Below is a small trained network, with its code and all its weights. Each question gives an input and a target symbol and asks what happens when units are switched off, that is, made to give their printed mean instead of their output.

import numpy as np


def w(rows, s, z=0):
    codes = np.array(rows[::2]) - 128.0
    scale = np.full(codes.shape[1], s)
    scale[-1] = z or s
    return codes * scale


def f(y):
    return np.maximum(y, 0)


def softmax(a):
    e = np.exp(a - a.max(-1, keepdims=True))
    return e / e.sum(-1, keepdims=True)


def log_softmax(a):
    a = a - a.max(-1, keepdims=True)
    return a - np.log(np.exp(a).sum(-1, keepdims=True))


def net(x, mask):
    ids = ['ΓΘΦΩβεηλμπσ'.index(c) for c in x.split()]
    T = len(ids)
    res = E[ids] + P[:T]
    q, k, v = (res @ M[0].T for M in (Q, K, V))
    z = softmax(np.where(np.tri(T) > 0, q @ k.T / 4**0.5, -1e9)) @ v
    res = res + np.where(mask[0], z, O[0][:, -1]) @ O[0][:, :-1]
    y = f(res @ A[0][:, :-1].T + A[0][:, -1])
    res = res + np.where(mask[1:13], y, B[0][:, -1]) @ B[0][:, :-1]
    return log_softmax(res[-1] @ U[:, :-1].T + U[:, -1])


Q, K, V, O, A, B = {}, {}, {}, {}, {}, {}
E = w([
[59,224,196,119],'Γ',
[123,85,165,93],'Θ',
[220,56,12,210],'Φ',
[123,87,160,96],'Ω',
[132,222,102,173],'β',
[111,103,120,143],'ε',
[161,2,120,105],'η',
[147,215,80,199],'λ',
[137,204,106,167],'μ',
[146,121,132,119],'π',
[91,83,164,105],'σ',
],0.017)
P = w([
[170,156,148,126],'0',
[67,100,136,162],'1',
[201,135,174,128],'2',
[77,119,73,109],'3',
[124,98,168,201],'4',
[163,160,94,42],'5',
[16,92,94,182],'6',
[249,149,170,87],'7',
[30,109,26,48],'8',
[217,142,213,203],'9',
[155,110,38,25],'10',
[90,111,187,229],'11',
],0.013)
Q[0] = w([
[3,64,99,245],'H1',
[93,152,251,147],'H1',
[103,167,72,55],'H1',
[129,125,52,45],'H1',
],0.013)
K[0] = w([
[154,98,231,247],'H1',
[136,162,173,125],'H1',
[31,117,113,140],'H1',
[48,125,52,130],'H1',
],0.015)
V[0] = w([
[229,129,42,184],'H1',
[254,191,132,153],'H1',
[182,47,251,7],'H1',
[174,8,54,215],'H1',
],0.0085)
O[0] = w([
[219,141,67,100,187],'H1',
[129,98,101,101,150],'H1',
[54,175,125,78,226],'H1',
[252,164,184,36,254],'H1',
],0.012,0.004)
A[0] = w([
[144,104,70,143,135],'N1',
[126,217,96,153,93],'N2',
[197,138,199,142,254],'N3',
[78,135,21,106,221],'N4',
[109,112,156,113,94],'N5',
[148,157,100,97,215],'N6',
[66,255,182,128,122],'N7',
[89,169,220,105,143],'N8',
[117,198,85,145,89],'N9',
[104,76,103,56,130],'N10',
[85,182,45,83,184],'N11',
[106,167,109,203,151],'N12',
],0.011,0.0071)
B[0] = w([
[147,93,78,127,160],'N1',
[120,70,175,79,146],'N2',
[68,158,138,237,255],'N3',
[151,35,122,34,181],'N4',
[169,62,97,105,140],'N5',
[101,87,184,165,219],'N6',
[127,190,2,134,197],'N7',
[145,192,93,160,193],'N8',
[120,83,187,112,142],'N9',
[232,89,182,69,180],'N10',
[217,91,180,7,182],'N11',
[72,116,154,106,156],'N12',
],0.008,0.013)
U = w([
[29,79,149,139,112],'Γ',
[122,135,65,61,129],'Θ',
[132,142,207,169,63],'Φ',
[133,130,70,73,89],'Ω',
[111,59,73,142,114],'β',
[36,165,215,210,255],'ε',
[133,254,193,96,84],'η',
[156,115,68,168,120],'λ',
[123,73,82,127,91],'μ',
[156,20,210,35,139],'π',
[40,200,47,149,217],'σ',
],0.0091,0.0084)

Each question gives the input, a string of symbols that net reads in full, and the target symbol t.
The units are the heads (4 rows each of Q, K, V and O) and the neurons (one row each of A and B). Each row of codes is followed by its name. A weight is (code - 128) times the scale printed after its matrix; where a second scale follows, it is the last column's (O, A, B and U).
mask holds one flag per unit, heads first, then neurons. A switched-off unit (its flag False) gives its mean, the last column of its rows in O or B, instead of its output. The means were averaged over made-up inputs and are rounded, as every weight is.
A unit's drop is (log p(t) with every unit on - log p(t) with that unit switched off) / (log p(t) with every unit on - log p(t) with every unit switched off).
The circuit of an input: a set's keep is (log p(t) with only the set's units on - log p(t) with every unit switched off) / (log p(t) with every unit on - log p(t) with every unit switched off). Starting from the 12 units with the biggest drops (on a tie, the unit counted first), units are removed one at a time, each time the one whose removal leaves the highest keep (on an exact tie, the one counted first), for as long as the keep stays at least 0.8.
units of the circuit, in order: the units of the circuit, biggest drop first
k most important neurons: the k neurons with the biggest drops, biggest first
drop when u is switched off: that unit's drop, to one decimal
input η η Θ π π Θ ε Γ π η Ω Ω, target η: units of the circuit, in order -> H1, N8
input π σ σ π ε, target σ: units of the circuit, in order -> H1, N7, N6
input β η π π Θ Φ β, target Θ: units of the circuit, in order -> N7, N11, N3
input π π ε π π Φ π π, target Φ: units of the circuit, in order -> N3, H1, N6
input π π ε σ σ Γ η μ, target Γ: units of the circuit, in order -> H1, N4
input η η σ, target η: units of the circuit, in order -> H1, N8
input ε Φ π Γ, target σ: units of the circuit, in order -> N7
input Φ λ μ π π λ λ π π, target λ: units of the circuit, in order -> H1, N3
input π π π Γ Θ η Φ π Φ σ ε, target Φ: units of the circuit, in order -> H1, N3, N6
input π λ ε π ε η Θ, target ε: units of the circuit, in order -> H1, N11, N4
input η σ ε, target η: units of the circuit, in order -> H1, N4
input π η π Θ η Γ Θ, target η: units of the circuit, in order -> H1, N8
input β η σ π Θ π π, target Θ: 4 most important neurons -> N3, N11, N7, N4
input ε π π π ε Γ λ Θ λ η π, target λ: units of the circuit, in order -> H1
input π ε Θ π π λ ε, target π: 2 most important neurons -> N3, N7
input Φ η π ε μ Θ π π π π Γ, target σ: 2 most important neurons -> N7, N10
input Ω η Φ ε σ π μ π π π β, target π: 2 most important neurons -> N11, N2
input π π π η Θ η π ε π, target π: 2 most important neurons -> N7, N3
input Γ π π π π Θ π μ, target Θ: 4 most important neurons -> N7, N11, N3, N4
input ε σ Ω ε ε η π η β η π, target β: units of the circuit, in order -> H1
input π σ π η Θ σ π, target Θ: 3 most important neurons -> N3, N7, N11
input π π λ π η σ Θ, target η: 3 most important neurons -> N4, N8, N3
input π ε π π π Θ π λ π π Φ, target λ: 2 most important neurons -> N3, N11
input π π ε Θ ε η π π Θ Θ σ, target Θ: drop when N3 is switched off -> 0.7
input σ ε ε Γ π ε π, target π: drop when N8 is switched off -> 0.1
input σ π η Γ π λ, target Γ: drop when N12 is switched off -> 0.2
input η η ε η Ω Ω Θ ε π Θ, target ε: drop when N11 is switched off -> 0.2
